Below is a small trained network, with its code and all its weights. Each question gives an input and a target symbol and asks what happens when units are switched off, that is, made to give their printed mean instead of their output.

import numpy as np


def w(rows, s, z=0):
    codes = np.array(rows[::2]) - 128.0
    scale = np.full(codes.shape[1], s)
    scale[-1] = z or s
    return codes * scale


def f(y):
    return np.maximum(y, 0)


def softmax(a):
    e = np.exp(a - a.max(-1, keepdims=True))
    return e / e.sum(-1, keepdims=True)


def log_softmax(a):
    a = a - a.max(-1, keepdims=True)
    return a - np.log(np.exp(a).sum(-1, keepdims=True))


def net(x, mask):
    ids = ['ΓΔΞΣαβεζηθμπτφ'.index(c) for c in x.split()]
    T = len(ids)
    res = E[ids] + P[:T]
    q, k, v = (res @ M[0].T for M in (Q, K, V))
    z = softmax(np.where(np.tri(T) > 0, q @ k.T / 2**0.5, -1e9)) @ v
    res = res + np.where(mask[0], z, O[0][:, -1]) @ O[0][:, :-1]
    y = f(res @ A[0][:, :-1].T + A[0][:, -1])
    res = res + np.where(mask[1:17], y, B[0][:, -1]) @ B[0][:, :-1]
    return log_softmax(res[-1] @ U[:, :-1].T + U[:, -1])


Q, K, V, O, A, B = {}, {}, {}, {}, {}, {}
E = w([
[91,166,65,110,113],'Γ',
[119,64,188,117,74],'Δ',
[178,158,154,144,105],'Ξ',
[220,130,112,162,146],'Σ',
[182,146,113,110,164],'α',
[209,138,145,187,97],'β',
[50,181,161,157,61],'ε',
[91,154,119,72,45],'ζ',
[99,131,179,50,188],'η',
[171,157,173,160,74],'θ',
[188,158,138,131,133],'μ',
[63,193,154,84,209],'π',
[162,175,146,109,129],'τ',
[124,105,92,121,6],'φ',
],0.024)
P = w([
[154,245,75,121,142],'0',
[149,123,105,146,141],'1',
[146,115,106,146,143],'2',
[149,119,123,144,145],'3',
[154,125,120,137,150],'4',
[154,123,117,135,153],'5',
[157,121,127,137,148],'6',
[156,119,126,139,147],'7',
[159,122,129,134,149],'8',
[167,110,131,142,151],'9',
[166,115,133,133,163],'10',
],0.011)
Q[0] = w([
[223,244,120,138,107],'H0',
[9,73,53,115,88],'H0',
],0.012)
K[0] = w([
[164,248,84,114,85],'H0',
[97,59,126,123,105],'H0',
],0.014)
V[0] = w([
[2,228,215,23,91],'H0',
[129,70,14,58,210],'H0',
],0.007)
O[0] = w([
[113,6,65,74,222,165],'H0',
[165,143,124,23,111,3],'H0',
],0.014,0.0056)
A[0] = w([
[111,186,51,109,169,135],'N0',
[209,139,155,34,74,58],'N1',
[115,110,160,155,119,127],'N2',
[23,90,77,152,146,33],'N3',
[50,109,148,37,71,134],'N4',
[194,99,144,87,66,107],'N5',
[124,114,171,91,90,116],'N6',
[195,103,64,152,64,135],'N7',
[113,192,88,164,73,47],'N8',
[109,83,240,84,204,2],'N9',
[68,199,131,100,130,162],'N10',
[156,90,5,63,42,124],'N11',
[108,106,165,109,77,193],'N12',
[149,59,148,153,70,191],'N13',
[148,105,64,185,152,46],'N14',
[96,141,42,90,96,159],'N15',
],0.012,0.008)
B[0] = w([
[168,127,89,189,195,186],'N0',
[54,186,139,154,179,176],'N1',
[99,121,31,82,121,192],'N2',
[209,197,127,54,75,218],'N3',
[195,160,107,156,40,178],'N4',
[67,212,74,99,181,174],'N5',
[158,118,124,215,149,148],'N6',
[119,134,187,52,183,234],'N7',
[97,9,163,77,107,232],'N8',
[80,227,163,156,18,184],'N9',
[149,122,37,81,93,187],'N10',
[82,100,240,146,102,214],'N11',
[161,94,74,95,134,190],'N12',
[157,152,105,120,213,255],'N13',
[44,167,125,122,3,207],'N14',
[97,136,165,239,126,189],'N15',
],0.0073,0.0089)
U = w([
[25,128,119,255,158,107],'Γ',
[200,25,66,122,211,238],'Δ',
[196,110,138,140,154,154],'Ξ',
[225,129,138,135,153,187],'Σ',
[165,111,137,114,181,159],'α',
[159,115,137,173,159,156],'β',
[116,94,54,100,96,144],'ε',
[228,78,170,187,28,95],'ζ',
[96,182,192,117,94,3],'η',
[96,69,122,92,157,199],'θ',
[193,123,158,142,135,157],'μ',
[62,187,96,129,216,17],'π',
[66,97,139,86,232,130],'τ',
[21,69,194,120,150,104],'φ',
],0.0083,0.0047)

Each question gives the input, a string of symbols that net reads in full, and the target symbol t.
The units are the heads (2 rows each of Q, K, V and O) and the neurons (one row each of A and B). Each row of codes is followed by its name. A weight is (code - 128) times the scale printed after its matrix; where a second scale follows, it is the last column's (O, A, B and U).
mask holds one flag per unit, heads first, then neurons. A switched-off unit (its flag False) gives its mean, the last column of its rows in O or B, instead of its output. The means were averaged over made-up inputs and are rounded, as every weight is.
A unit's drop is (log p(t) with every unit on - log p(t) with that unit switched off) / (log p(t) with every unit on - log p(t) with every unit switched off).
The circuit of an input: a set's keep is (log p(t) with only the set's units on - log p(t) with every unit switched off) / (log p(t) with every unit on - log p(t) with every unit switched off). Starting from the 12 units with the biggest drops (on a tie, the unit counted first), units are removed one at a time, each time the one whose removal leaves the highest keep (on an exact tie, the one counted first), for as long as the keep stays at least 0.8.
units of the circuit, in order: the units of the circuit, biggest drop first
most important unit: the unit with the biggest drop
k most important neurons: the k neurons with the biggest drops, biggest first
drop of u: that unit's drop, to one decimal
input π ε Γ η Γ Γ φ Σ Γ θ Σ, target φ: units of the circuit, in order -> [H0, N11, N14, N9]
input α η θ Σ β α, target π: 3 most important neurons -> [N1, N5, N8]
input α θ α μ Ξ μ, target π: 2 most important neurons -> [N1, N5]
input Σ π η Ξ Ξ τ, target η: units of the circuit, in order -> [H0]
input π π θ μ, target φ: units of the circuit, in order -> [H0, N11, N9]
input α φ θ Σ β, target π: units of the circuit, in order -> [H0, N5, N1]
input Σ μ Σ Γ ζ Δ, target Δ: 4 most important neurons -> [N13, N12, N14, N11]
input ε τ ζ, target ζ: 3 most important neurons -> [N4, N3, N11]
input ε ζ α, target ε: 3 most important neurons -> [N14, N3, N9]
input β μ θ Ξ, target ζ: 3 most important neurons -> [N8, N5, N1]
input Δ π α Δ θ μ Γ, target Γ: 2 most important neurons -> [N15, N0]
input α θ η Δ Δ Ξ τ α θ Δ Ξ, target π: units of the circuit, in order -> [H0, N1, N5]
input τ θ Γ θ Γ ζ Δ μ, target Δ: 2 most important neurons -> [N9, N11]
input ε μ ε τ ζ Σ θ β, target ε: most important unit -> N14
input θ ε μ ε β, target Γ: 2 most important neurons -> [N14, N3]
input Σ τ Ξ, target η: 2 most important neurons -> [N1, N5]
input π θ μ ε Ξ θ β β β, target φ: 2 most important neurons -> [N11, N14]
input θ ε θ φ θ Σ φ μ Δ μ, target Γ: 2 most important neurons -> [N14, N3]
input Γ Σ Σ Γ θ θ Σ θ α ζ Γ, target Γ: drop of N8 -> 0.2
input β ε Σ, target ζ: drop of N4 -> -0.1
input τ μ Γ α Ξ, target Δ: drop of H0 -> 0.5
